Below is a small trained network, with its code and all its weights. Each question gives an input and a target symbol and asks what happens when units are switched off, that is, made to give their printed mean instead of their output.

import numpy as np


def w(rows, s, z=0):
    codes = np.array(rows[::2]) - 128.0
    scale = np.full(codes.shape[1], s)
    scale[-1] = z or s
    return codes * scale


def norm(h):
    return h / np.sqrt((h * h).mean(-1, keepdims=True) + 1e-5)


def f(y):
    return np.maximum(y, 0)


def softmax(a):
    e = np.exp(a - a.max(-1, keepdims=True))
    return e / e.sum(-1, keepdims=True)


def log_softmax(a):
    a = a - a.max(-1, keepdims=True)
    return a - np.log(np.exp(a).sum(-1, keepdims=True))


def net(x, mask):
    ids = ['αβδζλμξπτφψω'.index(c) for c in x.split()]
    T = len(ids)
    res = E[ids] + P[:T]
    r = norm(res)
    for j in range(2):
        rows = slice(2 * j, 2 * j + 2)
        q, k, v = (r @ M[0][rows].T for M in (Q, K, V))
        z = softmax(np.where(np.tri(T) > 0, q @ k.T / 2**0.5, -1e9)) @ v
        o = O[0][rows]
        res = res + np.where(mask[j], z, o[:, -1]) @ o[:, :-1]
    y = f(norm(res) @ A[0][:, :-1].T + A[0][:, -1])
    res = res + np.where(mask[2:26], y, B[0][:, -1]) @ B[0][:, :-1]
    return log_softmax(norm(res)[-1] @ U[:, :-1].T + U[:, -1])


Q, K, V, O, A, B = {}, {}, {}, {}, {}, {}
E = w([
[131,72,145],'α',
[191,135,81],'β',
[30,162,139],'δ',
[212,162,96],'ζ',
[203,116,86],'λ',
[236,124,94],'μ',
[145,218,73],'ξ',
[177,151,113],'π',
[199,56,187],'τ',
[91,138,134],'φ',
[7,149,161],'ψ',
[89,69,153],'ω',
],0.013)
P = w([
[148,226,19],'0',
[151,199,254],'1',
[179,40,67],'2',
[40,213,227],'3',
[138,44,92],'4',
[153,222,237],'5',
[169,31,115],'6',
],0.009)
Q[0] = w([
[159,75,127],'head 0',
[13,115,42],'head 0',
[212,14,78],'head 1',
[103,74,3],'head 1',
],0.0048)
K[0] = w([
[185,65,150],'head 0',
[130,115,25],'head 0',
[217,109,36],'head 1',
[115,6,1],'head 1',
],0.0084)
V[0] = w([
[109,105,195],'head 0',
[124,228,1],'head 0',
[232,102,238],'head 1',
[93,214,138],'head 1',
],0.0068)
O[0] = w([
[130,89,84,145],'head 0',
[175,99,56,77],'head 0',
[91,238,134,250],'head 1',
[196,2,224,130],'head 1',
],0.0078,0.0022)
A[0] = w([
[171,153,77,95],'neuron 0',
[163,129,146,110],'neuron 1',
[113,155,96,221],'neuron 2',
[102,86,118,254],'neuron 3',
[76,148,191,116],'neuron 4',
[162,105,67,142],'neuron 5',
[154,79,147,132],'neuron 6',
[133,201,139,68],'neuron 7',
[80,106,148,133],'neuron 8',
[137,110,157,188],'neuron 9',
[253,213,172,85],'neuron 10',
[174,129,63,190],'neuron 11',
[85,144,182,118],'neuron 12',
[218,75,100,98],'neuron 13',
[90,149,125,126],'neuron 14',
[117,61,155,105],'neuron 15',
[115,45,53,172],'neuron 16',
[63,143,114,146],'neuron 17',
[163,108,87,99],'neuron 18',
[171,93,126,83],'neuron 19',
[176,52,109,124],'neuron 20',
[157,94,146,167],'neuron 21',
[43,63,220,90],'neuron 22',
[187,109,161,115],'neuron 23',
],0.014,0.003)
B[0] = w([
[59,63,101,174],'neuron 0',
[99,57,162,158],'neuron 1',
[211,60,62,159],'neuron 2',
[175,137,61,181],'neuron 3',
[170,138,81,203],'neuron 4',
[195,140,120,184],'neuron 5',
[110,108,95,169],'neuron 6',
[136,188,50,172],'neuron 7',
[145,88,136,168],'neuron 8',
[47,84,130,176],'neuron 9',
[95,92,206,255],'neuron 10',
[253,76,146,195],'neuron 11',
[177,226,146,192],'neuron 12',
[125,131,142,205],'neuron 13',
[153,183,80,146],'neuron 14',
[59,133,120,178],'neuron 15',
[179,228,125,212],'neuron 16',
[243,139,141,157],'neuron 17',
[156,159,92,167],'neuron 18',
[172,228,92,161],'neuron 19',
[238,173,74,195],'neuron 20',
[116,120,134,171],'neuron 21',
[144,60,158,241],'neuron 22',
[80,67,100,180],'neuron 23',
],0.0052,0.0084)
U = w([
[253,176,104,187],'α',
[175,92,130,254],'β',
[149,47,151,76],'δ',
[154,153,149,48],'ζ',
[135,154,142,108],'λ',
[150,166,139,41],'μ',
[162,142,151,12],'ξ',
[169,146,170,24],'π',
[132,233,160,221],'τ',
[138,145,136,96],'φ',
[116,119,160,214],'ψ',
[157,181,160,92],'ω',
],0.013,0.0038)

Each question gives the input, a string of symbols that net reads in full, and the target symbol t.
The units are the heads (2 rows each of Q, K, V and O) and the neurons (one row each of A and B). Each row of codes is followed by its name. A weight is (code - 128) times the scale printed after its matrix; where a second scale follows, it is the last column's (O, A, B and U).
mask holds one flag per unit, heads first, then neurons. A switched-off unit (its flag False) gives its mean, the last column of its rows in O or B, instead of its output. The means were averaged over made-up inputs and are rounded, as every weight is.
A unit's drop is (log p(t) with every unit on - log p(t) with that unit switched off) / (log p(t) with every unit on - log p(t) with every unit switched off).
The circuit of an input: a set's keep is (log p(t) with only the set's units on - log p(t) with every unit switched off) / (log p(t) with every unit on - log p(t) with every unit switched off). Starting from the 12 units with the biggest drops (on a tie, the unit counted first), units are removed one at a time, each time the one whose removal leaves the highest keep (on an exact tie, the one counted first), for as long as the keep stays at least 0.8.
units of the circuit, in order: the units of the circuit, biggest drop first
top k neurons: the k neurons with the biggest drops, biggest first
which heads matter: for each layer, one digit per head in row order, 1 if its drop is at least 0.15 and else 0, layers parted by /
drop when u is switched off: that unit's drop, to one decimal
input ψ τ ζ τ τ α, target τ: units of the circuit, in order -> (head 1; neuron 11)
input π τ τ ψ ζ β ω, target α: top 3 neurons -> (neuron 16; neuron 10; neuron 3)
input ω τ ω ψ ψ τ δ, target α: units of the circuit, in order -> (neuron 17)
input μ δ ψ, target α: which heads matter -> 10
input τ ψ ω β τ ψ α, target α: units of the circuit, in order -> (head 1; neuron 16)
input τ τ β τ τ λ, target τ: which heads matter -> 01
input ψ τ ψ μ, target τ: which heads matter -> 00
input ω τ τ τ τ β, target τ: units of the circuit, in order -> (head 1; neuron 11; head 0)
input ζ τ τ τ τ ζ, target τ: which heads matter -> 01
input μ π ζ ψ α, target α: which heads matter -> 00
input ζ τ τ μ, target τ: which heads matter -> 00
input τ π ψ, target α: which heads matter -> 00
input α ζ ψ τ ζ β, target τ: which heads matter -> 01
input τ τ τ τ ω α, target τ: drop when neuron 0 is switched off -> 0.0
input ζ τ ζ τ, target τ: drop when neuron 12 is switched off -> 0.1
input μ ψ ω, target α: drop when neuron 16 is switched off -> 0.2
